Below is a small trained network, with its code and all its weights. Each question gives an input and a class and asks what happens when units are switched off, that is, made to give their printed mean instead of their output.

import numpy as np


def w(rows, s, z=0):
    codes = np.array(rows[::2]) - 128.0
    scale = np.full(codes.shape[1], s)
    scale[-1] = z or s
    return codes * scale


def norm(h):
    return h / np.sqrt((h * h).mean(-1, keepdims=True) + 1e-5)


def f(y):
    return np.maximum(y, 0)


def log_softmax(a):
    a = a - a.max(-1, keepdims=True)
    return a - np.log(np.exp(a).sum(-1, keepdims=True))


def net(x, mask):
    res = np.array(x, float).reshape(1, 4) / 4 @ E
    u = 0
    for l in range(2):
        y = f(norm(res) @ A[l][:, :-1].T + A[l][:, -1])
        res = res + np.where(mask[u : u + 10], y, B[l][:, -1]) @ B[l][:, :-1]
        u += 10
    return log_softmax(norm(res)[-1] @ U[:, :-1].T + U[:, -1])


A, B = {}, {}
E = w([
[126,128,130,126,129,129,133],'x0',
[253,24,53,26,72,129,126],'x1',
[88,59,84,137,222,250,37],'x2',
[202,76,233,178,12,254,86],'x3',
],0.00099)
A[0] = w([
[108,87,51,108,219,197,58,165],'0.n0',
[121,217,111,80,118,34,215,127],'0.n1',
[205,55,162,153,16,163,65,1],'0.n2',
[30,196,149,235,180,98,131,222],'0.n3',
[81,143,114,178,168,169,114,66],'0.n4',
[88,194,57,122,210,55,114,201],'0.n5',
[53,128,124,158,212,213,80,91],'0.n6',
[117,160,254,179,91,208,124,98],'0.n7',
[142,233,239,133,32,65,160,167],'0.n8',
[168,60,36,28,173,77,181,104],'0.n9',
],0.0024,0.00099)
B[0] = w([
[37,146,46,158,185,158,186,241],'0.n0',
[224,97,166,120,32,76,50,218],'0.n1',
[96,160,195,24,183,140,197,236],'0.n2',
[191,78,161,28,105,222,183,254],'0.n3',
[140,98,175,128,103,88,92,173],'0.n4',
[183,66,146,69,95,232,157,228],'0.n5',
[181,90,150,120,71,58,55,221],'0.n6',
[73,172,5,242,165,11,100,240],'0.n7',
[83,178,21,196,180,109,224,240],'0.n8',
[102,164,69,242,79,59,46,222],'0.n9',
],0.0022,0.0024)
A[1] = w([
[103,148,96,108,181,99,157,174],'1.n0',
[210,158,196,44,86,118,228,41],'1.n1',
[169,119,126,96,75,57,173,120],'1.n2',
[174,66,111,90,120,142,125,194],'1.n3',
[111,105,194,202,104,109,10,36],'1.n4',
[132,77,156,46,204,252,126,64],'1.n5',
[147,135,112,151,106,84,148,176],'1.n6',
[60,128,145,188,202,126,70,54],'1.n7',
[173,112,134,82,132,108,126,104],'1.n8',
[164,165,179,74,105,115,238,8],'1.n9',
],0.0033,0.0013)
B[1] = w([
[148,98,151,155,122,161,120,180],'1.n0',
[96,143,62,117,182,226,70,242],'1.n1',
[114,145,180,99,127,162,64,228],'1.n2',
[93,164,152,162,146,122,172,226],'1.n3',
[195,143,130,47,91,58,94,184],'1.n4',
[86,113,208,79,92,1,218,251],'1.n5',
[145,87,209,126,164,137,144,203],'1.n6',
[217,159,120,111,85,114,111,206],'1.n7',
[122,154,151,191,147,126,133,167],'1.n8',
[123,118,95,111,139,228,74,210],'1.n9',
],0.0034,0.0025)
U = w([
[119,156,136,100,143,253,104,196],'0',
[201,137,138,127,80,66,50,156],'1',
[77,87,176,85,130,84,205,233],'2',
[106,80,23,160,155,121,113,15],'3',
[125,180,141,238,132,124,199,8],'4',
],0.012,0.0012)

Each question gives the input, the list of numbers given to net, and the class t.
The units are the neurons (one row each of A and B). Each row of codes is followed by its name. A weight is (code - 128) times the scale printed after its matrix; where a second scale follows, it is the last column's (A, B and U).
mask holds one flag per neuron, layer by layer. A switched-off neuron (its flag False) gives its mean, the last column of its row in B, instead of its output. The means were averaged over made-up inputs and are rounded, as every weight is.
A unit's drop is (log p(t) with every unit on - log p(t) with that unit switched off) / (log p(t) with every unit on - log p(t) with every unit switched off).
The circuit of an input: a set's keep is (log p(t) with only the set's units on - log p(t) with every unit switched off) / (log p(t) with every unit on - log p(t) with every unit switched off). Starting from the 12 units with the biggest drops (on a tie, the unit counted first), units are removed one at a time, each time the one whose removal leaves the highest keep (on an exact tie, the one counted first), for as long as the keep stays at least 0.8.
units of the circuit, in order: the units of the circuit, biggest drop first
unit that matters most: the unit with the biggest drop
k most important neurons: the k neurons with the biggest drops, biggest first
top k neurons in layer l: the k neurons of layer l with the biggest drops, biggest first
drop when u is switched off: that unit's drop, to one decimal
input [4,0,-4,5], class 4: unit that matters most	0.n8
input [5,-7,2,-1], class 2: units of the circuit, in order	[0.n3; 1.n5]
input [-7,1,8,7], class 2: units of the circuit, in order	[1.n5; 0.n2]
input [6,8,-1,-8], class 1: units of the circuit, in order	[0.n9; 0.n1; 0.n8]
input [5,-1,-2,5], class 4: 2 most important neurons	[0.n7; 1.n5]
input [-1,-4,5,1], class 1: 3 most important neurons	[0.n6; 0.n2; 0.n7]
input [-6,-1,0,8], class 4: 4 most important neurons	[0.n7; 0.n6; 0.n1; 0.n2]
input [7,-6,0,-4], class 0: 4 most important neurons	[1.n1; 1.n9; 0.n1; 0.n0]
input [-3,4,-1,-7], class 1: 2 most important neurons	[0.n9; 0.n1]
input [1,8,-4,1], class 0: top 2 neurons in layer 1	[1.n1; 1.n5]
input [1,-2,-1,-4], class 0: 2 most important neurons	[1.n1; 0.n1]
input [7,5,6,6], class 2: drop when 1.n5 is switched off	0.2
input [2,-5,3,8], class 1: drop when 1.n4 is switched off	0.1
input [8,2,-2,7], class 0: unit that matters most	0.n2
input [7,-1,-5,-7], class 0: drop when 0.n5 is switched off	0.2
input [5,-8,8,-3], class 2: 2 most important neurons	[1.n5; 0.n3]
